Below is a small trained network, with its code and all its weights. Each question gives an input and a target symbol and asks what happens when units are switched off, that is, made to give their printed mean instead of their output.

import numpy as np


def w(rows, s, z=0):
    codes = np.array(rows[::2]) - 128.0
    scale = np.full(codes.shape[1], s)
    scale[-1] = z or s
    return codes * scale


def f(y):
    return y / 2 * (1 + np.tanh(0.7978845608 * (y + 0.044715 * y**3)))


def softmax(a):
    e = np.exp(a - a.max(-1, keepdims=True))
    return e / e.sum(-1, keepdims=True)


def log_softmax(a):
    a = a - a.max(-1, keepdims=True)
    return a - np.log(np.exp(a).sum(-1, keepdims=True))


def net(x, mask):
    ids = ['ΛΣΦΩδηθξτ'.index(c) for c in x.split()]
    T = len(ids)
    res = E[ids] + P[:T]
    r = res
    for j in range(3):
        rows = slice(4 * j, 4 * j + 4)
        q, k, v = (r @ M[0][rows].T for M in (Q, K, V))
        z = softmax(np.where(np.tri(T) > 0, q @ k.T / 4**0.5, -1e9)) @ v
        o = O[0][rows]
        res = res + np.where(mask[j], z, o[:, -1]) @ o[:, :-1]
    y = f(res @ A[0][:, :-1].T + A[0][:, -1])
    res = res + np.where(mask[3:19], y, B[0][:, -1]) @ B[0][:, :-1]
    return log_softmax(res[-1] @ U[:, :-1].T + U[:, -1])


Q, K, V, O, A, B = {}, {}, {}, {}, {}, {}
E = w([
[125,222,156,161,201,216,58,117,166],'Λ',
[170,77,206,110,117,86,70,131,87],'Σ',
[82,109,75,99,156,80,60,30,160],'Φ',
[175,167,123,90,150,193,213,60,176],'Ω',
[95,250,204,133,44,134,131,35,37],'δ',
[144,193,37,87,141,62,198,127,155],'η',
[123,203,196,59,166,72,165,192,150],'θ',
[172,65,128,170,65,116,103,222,203],'ξ',
[101,133,109,174,142,122,212,185,82],'τ',
],0.014)
P = w([
[70,102,105,1,180,200,83,174,65],'0',
[154,124,146,141,116,99,117,139,144],'1',
[159,127,155,147,141,87,137,129,139],'2',
[157,135,154,160,146,78,141,122,138],'3',
[156,138,151,150,145,68,150,122,133],'4',
[159,131,152,154,151,67,155,125,129],'5',
[163,132,149,157,141,61,151,118,130],'6',
[168,134,151,156,153,65,155,122,121],'7',
],0.0081)
Q[0] = w([
[52,109,78,100,89,152,140,127,128],'H0',
[170,197,160,151,197,123,171,99,91],'H0',
[148,55,105,141,39,210,91,215,136],'H0',
[183,176,207,126,172,26,142,108,78],'H0',
[108,126,126,153,43,96,179,203,80],'H1',
[102,173,123,133,171,22,139,84,69],'H1',
[184,184,182,170,195,134,150,107,130],'H1',
[111,170,162,179,119,92,150,254,52],'H1',
[155,187,130,140,142,116,195,186,156],'H2',
[70,170,103,118,158,168,160,109,107],'H2',
[176,123,176,138,115,8,203,196,123],'H2',
[150,134,159,169,114,27,114,97,68],'H2',
],0.0094)
K[0] = w([
[169,116,121,125,61,81,167,108,202],'H0',
[70,195,105,77,159,200,109,135,66],'H0',
[240,110,178,254,88,107,109,156,196],'H0',
[65,141,147,42,146,169,128,132,7],'H0',
[162,46,74,105,170,139,144,235,182],'H1',
[39,105,69,26,129,141,111,121,52],'H1',
[107,164,179,108,120,193,95,144,74],'H1',
[82,88,122,95,206,199,125,245,130],'H1',
[123,236,150,141,114,168,150,148,159],'H2',
[103,150,132,125,177,141,155,146,117],'H2',
[122,200,156,109,11,155,147,77,97],'H2',
[74,127,121,133,101,87,92,88,73],'H2',
],0.0094)
V[0] = w([
[72,71,181,131,175,103,44,183,80],'H0',
[117,191,217,100,133,103,64,78,100],'H0',
[157,214,86,113,51,159,92,106,101],'H0',
[85,155,114,39,154,2,183,129,103],'H0',
[150,187,208,136,162,192,188,143,112],'H1',
[61,127,185,156,34,194,111,113,51],'H1',
[221,111,192,165,112,182,122,174,209],'H1',
[121,168,155,174,181,194,95,229,156],'H1',
[130,78,114,100,182,151,121,182,125],'H2',
[83,108,127,111,125,154,85,126,51],'H2',
[97,195,112,85,91,180,173,147,101],'H2',
[114,114,80,66,250,181,166,200,187],'H2',
],0.0063)
O[0] = w([
[171,166,118,135,2,126,82,142,141,201],'H0',
[99,96,120,46,37,179,148,125,114,151],'H0',
[55,78,140,86,141,115,164,126,89,105],'H0',
[126,87,171,171,96,180,160,130,242,254],'H0',
[69,160,56,114,157,164,64,150,86,184],'H1',
[95,214,100,158,75,79,154,113,61,79],'H1',
[168,146,69,87,179,177,144,171,71,92],'H1',
[129,117,80,105,85,156,73,221,110,207],'H1',
[136,75,121,88,86,64,135,130,159,133],'H2',
[120,100,165,199,108,120,138,103,143,91],'H2',
[74,134,97,150,107,149,164,138,99,176],'H2',
[144,47,73,78,119,79,149,202,163,206],'H2',
],0.0067,0.0054)
A[0] = w([
[77,186,169,133,142,104,152,119,63,39],'N0',
[230,79,71,213,114,136,144,212,126,198],'N1',
[104,99,112,60,194,104,130,186,186,112],'N2',
[99,169,58,83,102,93,162,177,78,209],'N3',
[202,136,148,87,156,246,182,67,85,108],'N4',
[134,183,154,185,193,136,165,52,63,2],'N5',
[126,164,95,151,83,158,108,97,123,104],'N6',
[213,98,54,83,86,83,150,81,159,179],'N7',
[157,79,128,204,109,120,179,162,69,231],'N8',
[127,184,87,185,153,69,108,108,148,25],'N9',
[114,165,212,190,132,162,160,64,153,128],'N10',
[130,65,180,133,148,140,59,106,109,167],'N11',
[225,2,158,113,97,107,85,201,145,136],'N12',
[124,119,38,85,131,160,209,135,194,56],'N13',
[102,109,85,127,122,70,244,119,144,11],'N14',
[62,103,146,154,118,165,141,1,152,7],'N15',
],0.0078,0.0024)
B[0] = w([
[143,71,127,116,112,90,152,86,90,140],'N0',
[33,113,89,75,136,75,161,102,96,228],'N1',
[186,191,122,141,67,101,138,141,131,252],'N2',
[136,95,225,180,141,152,116,97,178,216],'N3',
[161,109,105,1,179,168,155,53,137,138],'N4',
[198,68,119,122,150,15,72,156,145,143],'N5',
[132,185,116,161,107,138,105,96,142,136],'N6',
[168,64,99,173,175,151,97,186,90,184],'N7',
[59,168,151,89,106,118,169,65,155,161],'N8',
[173,50,140,154,109,144,142,141,84,134],'N9',
[129,126,34,130,108,131,116,169,146,174],'N10',
[92,117,123,162,119,175,83,92,134,133],'N11',
[120,195,152,140,206,92,82,74,78,255],'N12',
[145,87,162,189,104,101,156,109,44,197],'N13',
[112,159,81,183,88,190,91,128,104,170],'N14',
[76,133,131,107,142,112,111,196,218,152],'N15',
],0.0073,0.0082)
U = w([
[105,203,26,133,147,247,87,179,122,204],'Λ',
[143,132,222,177,160,162,90,28,65,141],'Σ',
[117,34,122,124,171,133,105,140,188,78],'Φ',
[181,73,106,43,146,169,178,74,108,239],'Ω',
[169,154,71,99,90,111,121,77,114,3],'δ',
[204,83,70,240,98,117,122,162,65,96],'η',
[196,158,200,61,99,79,170,190,163,121],'θ',
[131,120,64,73,199,74,108,137,85,23],'ξ',
[2,121,148,132,119,149,195,97,95,214],'τ',
],0.0057,0.0028)

Each question gives the input, a string of symbols that net reads in full, and the target symbol t.
The units are the heads (4 rows each of Q, K, V and O) and the neurons (one row each of A and B). Each row of codes is followed by its name. A weight is (code - 128) times the scale printed after its matrix; where a second scale follows, it is the last column's (O, A, B and U).
mask holds one flag per unit, heads first, then neurons. A switched-off unit (its flag False) gives its mean, the last column of its rows in O or B, instead of its output. The means were averaged over made-up inputs and are rounded, as every weight is.
A unit's drop is (log p(t) with every unit on - log p(t) with that unit switched off) / (log p(t) with every unit on - log p(t) with every unit switched off).
The circuit of an input: a set's keep is (log p(t) with only the set's units on - log p(t) with every unit switched off) / (log p(t) with every unit on - log p(t) with every unit switched off). Starting from the 12 units with the biggest drops (on a tie, the unit counted first), units are removed one at a time, each time the one whose removal leaves the highest keep (on an exact tie, the one counted first), for as long as the keep stays at least 0.8.
circuit, biggest first: the units of the circuit, biggest drop first
top k neurons: the k neurons with the biggest drops, biggest first
heads that matter: for each layer, one digit per head in row order, 1 if its drop is at least 0.15 and else 0, layers parted by /
drop of u: that unit's drop, to one decimal
input τ Σ τ Φ Σ, target Σ: circuit, biggest first : (H2, N12)
input θ Λ θ ξ δ τ Φ η, target Λ: circuit, biggest first : (H2, N10)
input τ θ Σ τ τ, target τ: circuit, biggest first : (N8, N1, N2)
input δ η Ω, target τ: circuit, biggest first : (H1, H0)
input τ θ Σ Ω, target Ω: top 2 neurons : (N4, N12)
input ξ θ τ θ τ, target τ: top 2 neurons : (N1, N8)
input τ τ δ τ Σ Φ, target η: heads that matter : 110
input δ τ Λ ξ τ τ θ Λ, target τ: circuit, biggest first : (H0, H1)
input Λ θ θ τ Σ τ δ η, target Σ: heads that matter : 111
input δ ξ θ θ θ η, target τ: circuit, biggest first : (H0, H2)
input Ω η δ, target ξ: heads that matter : 101
input τ δ θ θ Σ Λ, target η: top 2 neurons : (N9, N5)
input η τ δ Λ θ θ θ, target Φ: top 4 neurons : (N5, N10, N2, N15)
input Λ η ξ Λ Σ Λ θ ξ, target ξ: heads that matter : 000
input θ Σ δ η θ Ω, target Λ: heads that matter : 110
input Λ θ ξ ξ δ Λ θ τ, target Σ: heads that matter : 111
input δ Φ θ, target τ: heads that matter : 100
input τ η θ Λ Λ δ, target η: top neuron : (N5)
input Ω δ τ, target ξ: top 4 neurons : (N5, N10, N4, N3)
input η τ τ δ η, target Φ: top 3 neurons : (N5, N15, N2)
input ξ τ Λ η θ δ θ τ, target Ω: top 4 neurons : (N4, N5, N0, N12)
input Σ τ θ τ τ ξ δ, target δ: top neuron : (N10)
input τ θ θ θ Σ η δ θ, target η: drop of H0 : 0.3
input η Φ η ξ Λ η, target η: drop of N7 : 0.2
input θ Λ θ δ ξ θ τ, target Λ: drop of N4 : 0.0
